Below are the code and all the weights of a small trained network. Each question names an input and a class and asks about switching units off, where a switched-off unit gives its printed mean instead of its output.

import numpy as np


def w(rows, s, z=0):
    codes = np.array(rows[::2]) - 128.0
    scale = np.full(codes.shape[1], s)
    scale[-1] = z or s
    return codes * scale


def norm(h):
    return h / np.sqrt((h * h).mean(-1, keepdims=True) + 1e-5)


def f(y):
    return np.maximum(y, 0)


def log_softmax(a):
    a = a - a.max(-1, keepdims=True)
    return a - np.log(np.exp(a).sum(-1, keepdims=True))


def net(x, mask):
    res = np.array(x, float).reshape(1, 8) / 4 @ E
    u = 0
    for l in range(4):
        y = f(norm(res) @ A[l][:, :-1].T + A[l][:, -1])
        res = res + np.where(mask[u : u + 4], y, B[l][:, -1]) @ B[l][:, :-1]
        u += 4
    return log_softmax(norm(res)[-1] @ U[:, :-1].T + U[:, -1])


A, B = {}, {}
E = w([
[136,134,129,126,127,120,121,124,133,127,125],'x0',
[182,116,57,189,180,208,103,115,132,10,125],'x1',
[171,186,97,78,62,246,130,123,147,170,134],'x2',
[130,125,128,130,123,127,130,120,124,130,127],'x3',
[130,130,125,129,126,127,124,122,130,129,129],'x4',
[132,121,128,126,127,128,133,123,124,127,130],'x5',
[93,168,212,185,84,148,133,114,193,76,251],'x6',
[55,135,168,84,197,155,199,53,214,106,54],'x7',
],0.0024)
A[0] = w([
[67,159,159,63,73,44,123,144,107,218,158,82],'0.n1',
[126,168,123,68,77,202,110,138,145,149,143,4],'0.n2',
[80,38,193,202,161,5,94,153,109,88,127,79],'0.n3',
[207,108,115,192,64,78,55,205,36,171,190,39],'0.n4',
],0.0027,0.0024)
B[0] = w([
[168,79,151,212,62,162,159,179,131,104,77,221],'0.n1',
[166,192,62,222,152,33,227,97,134,158,173,159],'0.n2',
[184,226,92,152,208,79,224,117,110,181,160,231],'0.n3',
[2,114,45,51,69,107,92,156,191,63,154,251],'0.n4',
],0.0043,0.0028)
A[1] = w([
[64,171,239,190,80,113,160,169,169,113,236,29],'1.n1',
[14,147,217,67,186,165,177,54,214,138,50,85],'1.n2',
[203,191,123,121,56,217,129,164,128,162,193,96],'1.n3',
[119,80,47,48,163,67,115,194,59,198,4,6],'1.n4',
],0.003,0.0019)
B[1] = w([
[165,97,170,69,184,188,58,67,95,123,124,246],'1.n1',
[109,115,38,83,45,78,111,188,110,91,169,253],'1.n2',
[98,151,98,138,245,33,151,115,109,161,120,233],'1.n3',
[149,127,204,92,188,253,73,20,102,112,200,249],'1.n4',
],0.0044,0.0028)
A[2] = w([
[181,98,51,232,186,187,98,152,120,54,102,86],'2.n1',
[131,87,197,114,159,198,66,64,147,127,168,108],'2.n2',
[169,208,76,98,87,237,167,109,214,249,119,102],'2.n3',
[125,81,226,87,63,101,152,152,93,251,99,4],'2.n4',
],0.0033,0.0022)
B[2] = w([
[117,160,248,141,25,137,167,196,180,221,46,252],'2.n1',
[205,123,185,64,137,202,74,55,50,194,119,212],'2.n2',
[101,112,133,213,242,14,183,160,62,145,144,230],'2.n3',
[138,175,197,252,47,219,111,134,218,30,7,194],'2.n4',
],0.0036,0.0026)
A[3] = w([
[62,100,68,26,137,138,223,117,224,66,86,77],'3.n1',
[189,138,176,199,90,209,150,211,209,91,42,2],'3.n2',
[120,212,85,173,184,128,171,155,133,233,138,146],'3.n3',
[154,147,208,102,131,137,98,70,162,120,252,37],'3.n4',
],0.0036,0.0011)
B[3] = w([
[154,147,63,126,56,135,21,214,97,148,227,220],'3.n1',
[44,69,241,176,9,84,164,81,172,145,72,237],'3.n2',
[133,95,167,146,182,58,166,95,175,65,108,253],'3.n3',
[183,89,61,66,181,241,122,103,67,183,1,230],'3.n4',
],0.0041,0.0028)
U = w([
[171,113,156,58,188,247,90,63,67,135,110,254],'0',
[86,122,42,85,41,105,74,211,121,87,203,169],'1',
[94,108,226,202,35,131,163,128,170,109,39,2],'2',
[137,156,104,176,254,38,214,124,119,127,150,52],'3',
],0.0075,0.00071)

Each question gives the input, the list of numbers given to net, and the class t.
The units are the neurons (one row each of A and B). Each row of codes is followed by its name. A weight is (code - 128) times the scale printed after its matrix; where a second scale follows, it is the last column's (A, B and U).
mask holds one flag per neuron, layer by layer. A switched-off neuron (its flag False) gives its mean, the last column of its row in B, instead of its output. The means were averaged over made-up inputs and are rounded, as every weight is.
A unit's drop is (log p(t) with every unit on - log p(t) with that unit switched off) / (log p(t) with every unit on - log p(t) with every unit switched off).
The circuit of an input: a set's keep is (log p(t) with only the set's units on - log p(t) with every unit switched off) / (log p(t) with every unit on - log p(t) with every unit switched off). Starting from the 12 units with the biggest drops (on a tie, the unit counted first), units are removed one at a time, each time the one whose removal leaves the highest keep (on an exact tie, the one counted first), for as long as the keep stays at least 0.8.
units of the circuit, in order: the units of the circuit, biggest drop first
k most important neurons: the k neurons with the biggest drops, biggest first
k most important neurons of layer l: the k neurons of layer l with the biggest drops, biggest first
drop of u: that unit's drop, to one decimal
input [4,7,-6,-5,0,-3,4,-2], class 2: units of the circuit, in order -> [2.n1]
input [7,-6,-6,0,-6,6,7,4], class 0: units of the circuit, in order -> [1.n1, 3.n4]
input [-7,-4,-4,5,-7,5,-4,7], class 1: units of the circuit, in order -> [1.n2, 3.n1]
input [-8,7,6,-2,-3,-2,0,-3], class 2: 3 most important neurons -> [2.n1, 0.n3, 3.n2]
input [-8,-8,7,-7,-1,-1,4,-4], class 2: units of the circuit, in order -> [2.n4, 0.n1]
input [-5,-4,8,8,1,2,1,7], class 3: 4 most important neurons -> [2.n3, 0.n4, 0.n2, 3.n3]
input [-6,-6,6,7,7,0,-2,7], class 1: 4 most important neurons -> [1.n2, 3.n1, 0.n3, 2.n1]
input [8,-7,0,7,-3,3,-4,-4], class 2: 2 most important neurons -> [0.n1, 2.n4]
input [0,2,0,-8,-5,-8,-1,1], class 2: 2 most important neurons -> [0.n4, 2.n1]
input [-6,7,6,-5,4,-2,-6,6], class 2: 4 most important neurons -> [2.n1, 0.n4, 1.n1, 3.n2]
input [3,6,3,4,8,0,0,-4], class 2: 2 most important neurons -> [2.n1, 1.n2]
input [-1,-3,1,-4,3,-8,1,3], class 1: 3 most important neurons -> [1.n2, 1.n4, 0.n3]
input [-7,-6,-7,-7,-6,-5,8,-5], class 0: 2 most important neurons -> [1.n1, 3.n4]
input [0,6,8,4,-5,-6,-7,7], class 3: units of the circuit, in order -> [2.n3]
input [0,-1,-4,-1,-2,4,3,-2], class 3: 3 most important neurons -> [0.n3, 1.n4, 2.n2]
input [2,0,-7,8,-6,5,-1,8], class 1: 2 most important neurons of layer 1 -> [1.n2, 1.n3]
input [-8,6,8,6,7,-7,6,-4], class 3: 2 most important neurons -> [1.n3, 1.n4]
input [1,-8,-5,-3,-4,-8,-4,-5], class 2: 2 most important neurons -> [0.n1, 2.n4]
input [7,2,-6,-1,-6,-8,6,-3], class 0: 4 most important neurons -> [1.n1, 3.n4, 1.n3, 2.n3]
input [-1,-8,0,1,7,8,-5,8], class 1: 2 most important neurons -> [1.n2, 3.n1]
input [-6,7,8,-4,3,-7,-3,2], class 3: 2 most important neurons of layer 0 -> [0.n1, 0.n2]
input [5,-3,3,0,-7,6,5,-4], class 0: 2 most important neurons of layer 1 -> [1.n1, 1.n2]
input [8,0,2,5,6,-1,4,-4], class 0: 2 most important neurons -> [1.n1, 1.n2]
input [-6,-1,-5,-6,5,6,-8,-8], class 0: 3 most important neurons of layer 1 -> [1.n4, 1.n2, 1.n3]
input [2,4,5,6,5,-2,-1,3], class 3: 2 most important neurons of layer 0 -> [0.n1, 0.n4]
input [8,3,-4,-6,3,7,6,-1], class 0: most important neuron of layer 1 -> [1.n1]
input [-6,-2,0,-3,7,0,0,3], class 1: drop of 1.n2 -> 1.0
input [7,4,-2,-2,-1,3,8,-1], class 0: drop of 1.n1 -> 0.0
input [-3,5,-1,-3,7,8,-3,3], class 2: drop of 0.n4 -> 0.5
